Below is a small trained network, with its code and all its weights. Each question gives an input and a target symbol and asks what happens when units are switched off, that is, made to give their printed mean instead of their output.

import numpy as np


def w(rows, s, z=0):
    codes = np.array(rows[::2]) - 128.0
    scale = np.full(codes.shape[1], s)
    scale[-1] = z or s
    return codes * scale


def norm(h):
    return h / np.sqrt((h * h).mean(-1, keepdims=True) + 1e-5)


def f(y):
    return y / 2 * (1 + np.tanh(0.7978845608 * (y + 0.044715 * y**3)))


def softmax(a):
    e = np.exp(a - a.max(-1, keepdims=True))
    return e / e.sum(-1, keepdims=True)


def log_softmax(a):
    a = a - a.max(-1, keepdims=True)
    return a - np.log(np.exp(a).sum(-1, keepdims=True))


def net(x, mask):
    ids = ['ΘΞΨΩαβδεζπφ'.index(c) for c in x.split()]
    T = len(ids)
    res = E[ids] + P[:T]
    r = norm(res)
    for j in range(2):
        rows = slice(2 * j, 2 * j + 2)
        q, k, v = (r @ M[0][rows].T for M in (Q, K, V))
        z = softmax(np.where(np.tri(T) > 0, q @ k.T / 2**0.5, -1e9)) @ v
        o = O[0][rows]
        res = res + np.where(mask[j], z, o[:, -1]) @ o[:, :-1]
    y = f(norm(res) @ A[0][:, :-1].T + A[0][:, -1])
    res = res + np.where(mask[2:6], y, B[0][:, -1]) @ B[0][:, :-1]
    return log_softmax(norm(res)[-1] @ U[:, :-1].T + U[:, -1])


Q, K, V, O, A, B = {}, {}, {}, {}, {}, {}
E = w([
[252,44,126,150,93,197],'Θ',
[226,119,196,235,133,130],'Ξ',
[195,150,80,132,148,125],'Ψ',
[191,65,159,184,106,65],'Ω',
[208,121,142,160,165,168],'α',
[197,118,135,165,162,239],'β',
[213,135,25,149,109,139],'δ',
[52,105,115,166,94,196],'ε',
[133,132,208,207,233,142],'ζ',
[130,137,123,24,139,142],'π',
[44,207,176,137,126,66],'φ',
],0.017)
P = w([
[132,220,199,207,193,152],'0',
[101,167,135,170,84,190],'1',
[191,255,211,212,146,141],'2',
[163,234,176,230,96,103],'3',
[45,160,9,154,79,129],'4',
[119,120,139,166,133,131],'5',
[134,77,181,179,149,123],'6',
],0.0085)
Q[0] = w([
[185,128,170,108,131,146],'head 0',
[171,160,194,146,146,151],'head 0',
[125,62,139,23,120,108],'head 1',
[125,99,112,254,91,158],'head 1',
],0.009)
K[0] = w([
[126,167,143,159,192,120],'head 0',
[138,147,92,106,149,91],'head 0',
[255,104,120,116,124,106],'head 1',
[100,178,131,142,165,95],'head 1',
],0.0089)
V[0] = w([
[138,6,87,167,106,139],'head 0',
[147,194,157,124,160,86],'head 0',
[200,109,133,69,149,225],'head 1',
[156,128,94,108,140,97],'head 1',
],0.014)
O[0] = w([
[212,175,198,94,222,131,1],'head 0',
[95,28,120,182,79,79,236],'head 0',
[114,76,44,93,254,114,90],'head 1',
[124,63,95,72,150,13,41],'head 1',
],0.0096,0.0068)
A[0] = w([
[127,92,34,49,90,92,253],'neuron 0',
[254,174,138,104,91,129,161],'neuron 1',
[190,52,116,172,116,237,188],'neuron 2',
[155,178,84,169,220,154,81],'neuron 3',
],0.0089,0.0039)
B[0] = w([
[135,96,72,200,80,108,173],'neuron 0',
[139,161,104,146,5,140,153],'neuron 1',
[118,168,101,214,186,76,254],'neuron 2',
[127,215,65,84,171,99,151],'neuron 3',
],0.011,0.0091)
U = w([
[209,170,129,73,183,68,103],'Θ',
[167,95,116,134,130,67,2],'Ξ',
[15,40,94,167,153,134,239],'Ψ',
[147,172,107,159,224,95,62],'Ω',
[76,134,181,205,203,97,46],'α',
[124,194,134,134,159,148,207],'β',
[158,122,123,140,179,81,48],'δ',
[181,144,152,142,146,121,50],'ε',
[23,110,172,136,51,108,146],'ζ',
[148,166,85,116,134,2,102],'π',
[215,71,191,116,74,73,111],'φ',
],0.0084,0.0042)

Each question gives the input, a string of symbols that net reads in full, and the target symbol t.
The units are the heads (2 rows each of Q, K, V and O) and the neurons (one row each of A and B). Each row of codes is followed by its name. A weight is (code - 128) times the scale printed after its matrix; where a second scale follows, it is the last column's (O, A, B and U).
mask holds one flag per unit, heads first, then neurons. A switched-off unit (its flag False) gives its mean, the last column of its rows in O or B, instead of its output. The means were averaged over made-up inputs and are rounded, as every weight is.
A unit's drop is (log p(t) with every unit on - log p(t) with that unit switched off) / (log p(t) with every unit on - log p(t) with every unit switched off).
The circuit of an input: a set's keep is (log p(t) with only the set's units on - log p(t) with every unit switched off) / (log p(t) with every unit on - log p(t) with every unit switched off). Starting from all 6 units, units are removed one at a time, each time the one whose removal leaves the highest keep (on an exact tie, the one counted first), for as long as the keep stays at least 0.8.
circuit, biggest first: the units of the circuit, biggest drop first
most important unit: the unit with the biggest drop
heads that matter: for each layer, one digit per head in row order, 1 if its drop is at least 0.15 and else 0, layers parted by /
drop of u: that unit's drop, to one decimal
input φ β ζ, target ζ: most important unit : head 1
input φ α Ω, target ζ: circuit, biggest first : head 1; head 0
input Ψ α π, target Ψ: heads that matter : 11
input Ω Θ β β, target Ω: circuit, biggest first : head 1; head 0
input ζ α Ψ β φ Ψ, target ζ: heads that matter : 01
input φ Θ φ α, target ζ: heads that matter : 11
input Ξ α π Ξ, target Ψ: circuit, biggest first : head 0; head 1
input β ζ Ω π, target Ψ: heads that matter : 01
input Ω β β, target Ω: circuit, biggest first : head 1; neuron 3
input π π ζ, target Ψ: circuit, biggest first : head 0; head 1
input Ψ π Ω, target Ψ: circuit, biggest first : head 1; head 0
input φ Ξ α, target ζ: drop of neuron 0 : 0.0
input β α ε Θ Ω ε ε, target β: drop of head 0 : 0.8
input Ψ Θ Θ, target Ψ: drop of neuron 2 : -0.1
input Θ ε β ε Ψ Ψ, target β: most important unit : head 0
